Below is a small trained network, with its code and all its weights. Each question gives an input and a class and asks what happens when units are switched off, that is, made to give their printed mean instead of their output.

import numpy as np


def w(rows, s, z=0):
    codes = np.array(rows[::2]) - 128.0
    scale = np.full(codes.shape[1], s)
    scale[-1] = z or s
    return codes * scale


def f(y):
    return y / 2 * (1 + np.tanh(0.7978845608 * (y + 0.044715 * y**3)))


def log_softmax(a):
    a = a - a.max(-1, keepdims=True)
    return a - np.log(np.exp(a).sum(-1, keepdims=True))


def net(x, mask):
    res = np.array(x, float).reshape(1, 5) / 4 @ E
    y = f(res @ A[0][:, :-1].T + A[0][:, -1])
    res = res + np.where(mask, y, B[0][:, -1]) @ B[0][:, :-1]
    return log_softmax(res[-1] @ U[:, :-1].T + U[:, -1])


A, B = {}, {}
E = w([
[1,110,98,169,156,74,156],'x0',
[55,80,144,101,150,206,32],'x1',
[126,107,222,221,159,125,177],'x2',
[101,77,53,144,106,160,144],'x3',
[130,88,118,153,2,36,87],'x4',
],0.0099)
A[0] = w([
[177,116,145,190,51,81,101,138],'n1',
[160,130,233,170,173,95,164,255],'n2',
[35,116,86,126,66,148,68,177],'n3',
[70,2,139,225,205,216,75,191],'n4',
[183,127,100,49,135,206,120,132],'n5',
[121,117,62,144,51,99,138,143],'n6',
[60,91,187,158,186,124,193,216],'n7',
[88,173,158,200,241,109,208,213],'n8',
[202,241,186,118,47,132,121,168],'n9',
[119,111,17,100,117,125,217,151],'n10',
[246,155,198,100,167,136,139,157],'n11',
[114,186,87,21,168,147,84,206],'n12',
[75,98,57,107,114,114,70,240],'n13',
[155,135,156,134,190,161,197,188],'n14',
[161,206,143,46,65,173,96,236],'n15',
[151,94,111,131,168,208,89,248],'n16',
[65,106,117,183,161,189,78,138],'n17',
[110,150,142,147,72,17,110,206],'n18',
[118,58,95,164,44,109,166,164],'n19',
[64,100,114,68,53,71,114,215],'n20',
[140,47,81,155,70,78,144,153],'n21',
[48,78,70,108,147,184,88,135],'n22',
[133,106,91,153,88,19,184,196],'n23',
[127,219,109,173,174,89,212,140],'n24',
[102,101,199,114,172,196,53,211],'n25',
[112,149,155,13,99,32,79,103],'n26',
[199,160,128,42,153,207,125,150],'n27',
[203,100,128,148,52,101,131,163],'n28',
],0.0097,0.0049)
B[0] = w([
[114,166,170,171,78,57,105,209],'n1',
[186,190,179,205,133,183,204,236],'n2',
[50,67,105,167,141,74,102,213],'n3',
[31,111,216,106,143,104,197,255],'n4',
[141,89,97,29,75,138,171,212],'n5',
[84,131,158,106,43,143,68,188],'n6',
[93,200,169,164,189,213,129,218],'n7',
[117,226,95,115,198,215,126,238],'n8',
[180,131,117,201,91,84,178,234],'n9',
[82,142,93,49,136,121,89,184],'n10',
[204,157,124,128,141,105,233,242],'n11',
[167,1,39,92,152,108,71,227],'n12',
[55,47,108,137,127,94,92,216],'n13',
[168,148,102,82,148,250,125,204],'n14',
[212,48,73,90,96,96,160,239],'n15',
[91,66,170,66,86,118,201,216],'n16',
[66,110,193,132,181,88,167,196],'n17',
[152,152,117,206,90,130,113,224],'n18',
[58,229,163,86,43,152,80,199],'n19',
[93,89,97,193,110,84,48,217],'n20',
[88,188,116,120,52,133,75,198],'n21',
[73,68,150,119,213,62,138,212],'n22',
[78,218,130,169,112,128,66,219],'n23',
[156,193,7,136,206,154,87,197],'n24',
[134,71,202,123,138,125,217,234],'n25',
[154,80,65,174,146,112,87,191],'n26',
[225,48,85,7,70,174,198,235],'n27',
[160,172,152,138,53,71,120,205],'n28',
],0.008,0.012)
U = w([
[106,140,242,162,154,188,180,52],'0',
[47,170,151,163,2,103,37,217],'1',
[198,156,153,230,101,16,165,189],'2',
[138,217,95,185,213,166,150,141],'3',
[105,150,52,76,231,140,93,90],'4',
[12,60,180,140,179,52,153,157],'5',
[113,42,83,184,137,62,41,7],'6',
[191,52,111,38,73,121,184,115],'7',
],0.0095,0.0012)

Each question gives the input, the list of numbers given to net, and the class t.
The units are the neurons (one row each of A and B). Each row of codes is followed by its name. A weight is (code - 128) times the scale printed after its matrix; where a second scale follows, it is the last column's (A, B and U).
mask holds one flag per neuron, in row order. A switched-off neuron (its flag False) gives its mean, the last column of its row in B, instead of its output. The means were averaged over made-up inputs and are rounded, as every weight is.
A unit's drop is (log p(t) with every unit on - log p(t) with that unit switched off) / (log p(t) with every unit on - log p(t) with every unit switched off).
The circuit of an input: a set's keep is (log p(t) with only the set's units on - log p(t) with every unit switched off) / (log p(t) with every unit on - log p(t) with every unit switched off). Starting from the 12 units with the biggest drops (on a tie, the unit counted first), units are removed one at a time, each time the one whose removal leaves the highest keep (on an exact tie, the one counted first), for as long as the keep stays at least 0.8.
units of the circuit, in order: the units of the circuit, biggest drop first
most important unit: the unit with the biggest drop
top k neurons: the k neurons with the biggest drops, biggest first
drop when u is switched off: that unit's drop, to one decimal
input [6,1,7,-4,0], class 3: top 3 neurons : [n8 n24 n16]
input [8,-1,8,6,-5], class 3: most important unit : n8
input [-5,0,8,5,2], class 0: units of the circuit, in order : [n15 n12]
input [5,-8,-5,-3,-8], class 4: units of the circuit, in order : [n10 n24]
input [-5,-8,2,-4,-6], class 3: top 2 neurons : [n24 n8]
input [-2,0,-7,-2,5], class 6: top 3 neurons : [n26 n15 n12]
input [3,-1,5,8,0], class 1: top 2 neurons : [n19 n25]
input [6,-4,6,8,1], class 1: top 2 neurons : [n19 n21]
input [-3,-2,1,-6,-5], class 7: top 2 neurons : [n27 n23]
input [-4,8,-3,8,-5], class 5: top 2 neurons : [n22 n4]
input [-1,-2,7,2,-8], class 3: drop when n24 is switched off : 0.6
input [3,6,6,-7,5], class 0: drop when n7 is switched off : 0.1
input [8,1,7,-2,-8], class 3: drop when n24 is switched off : 1.0
input [5,-3,-7,3,-1], class 6: top neuron : [n12]
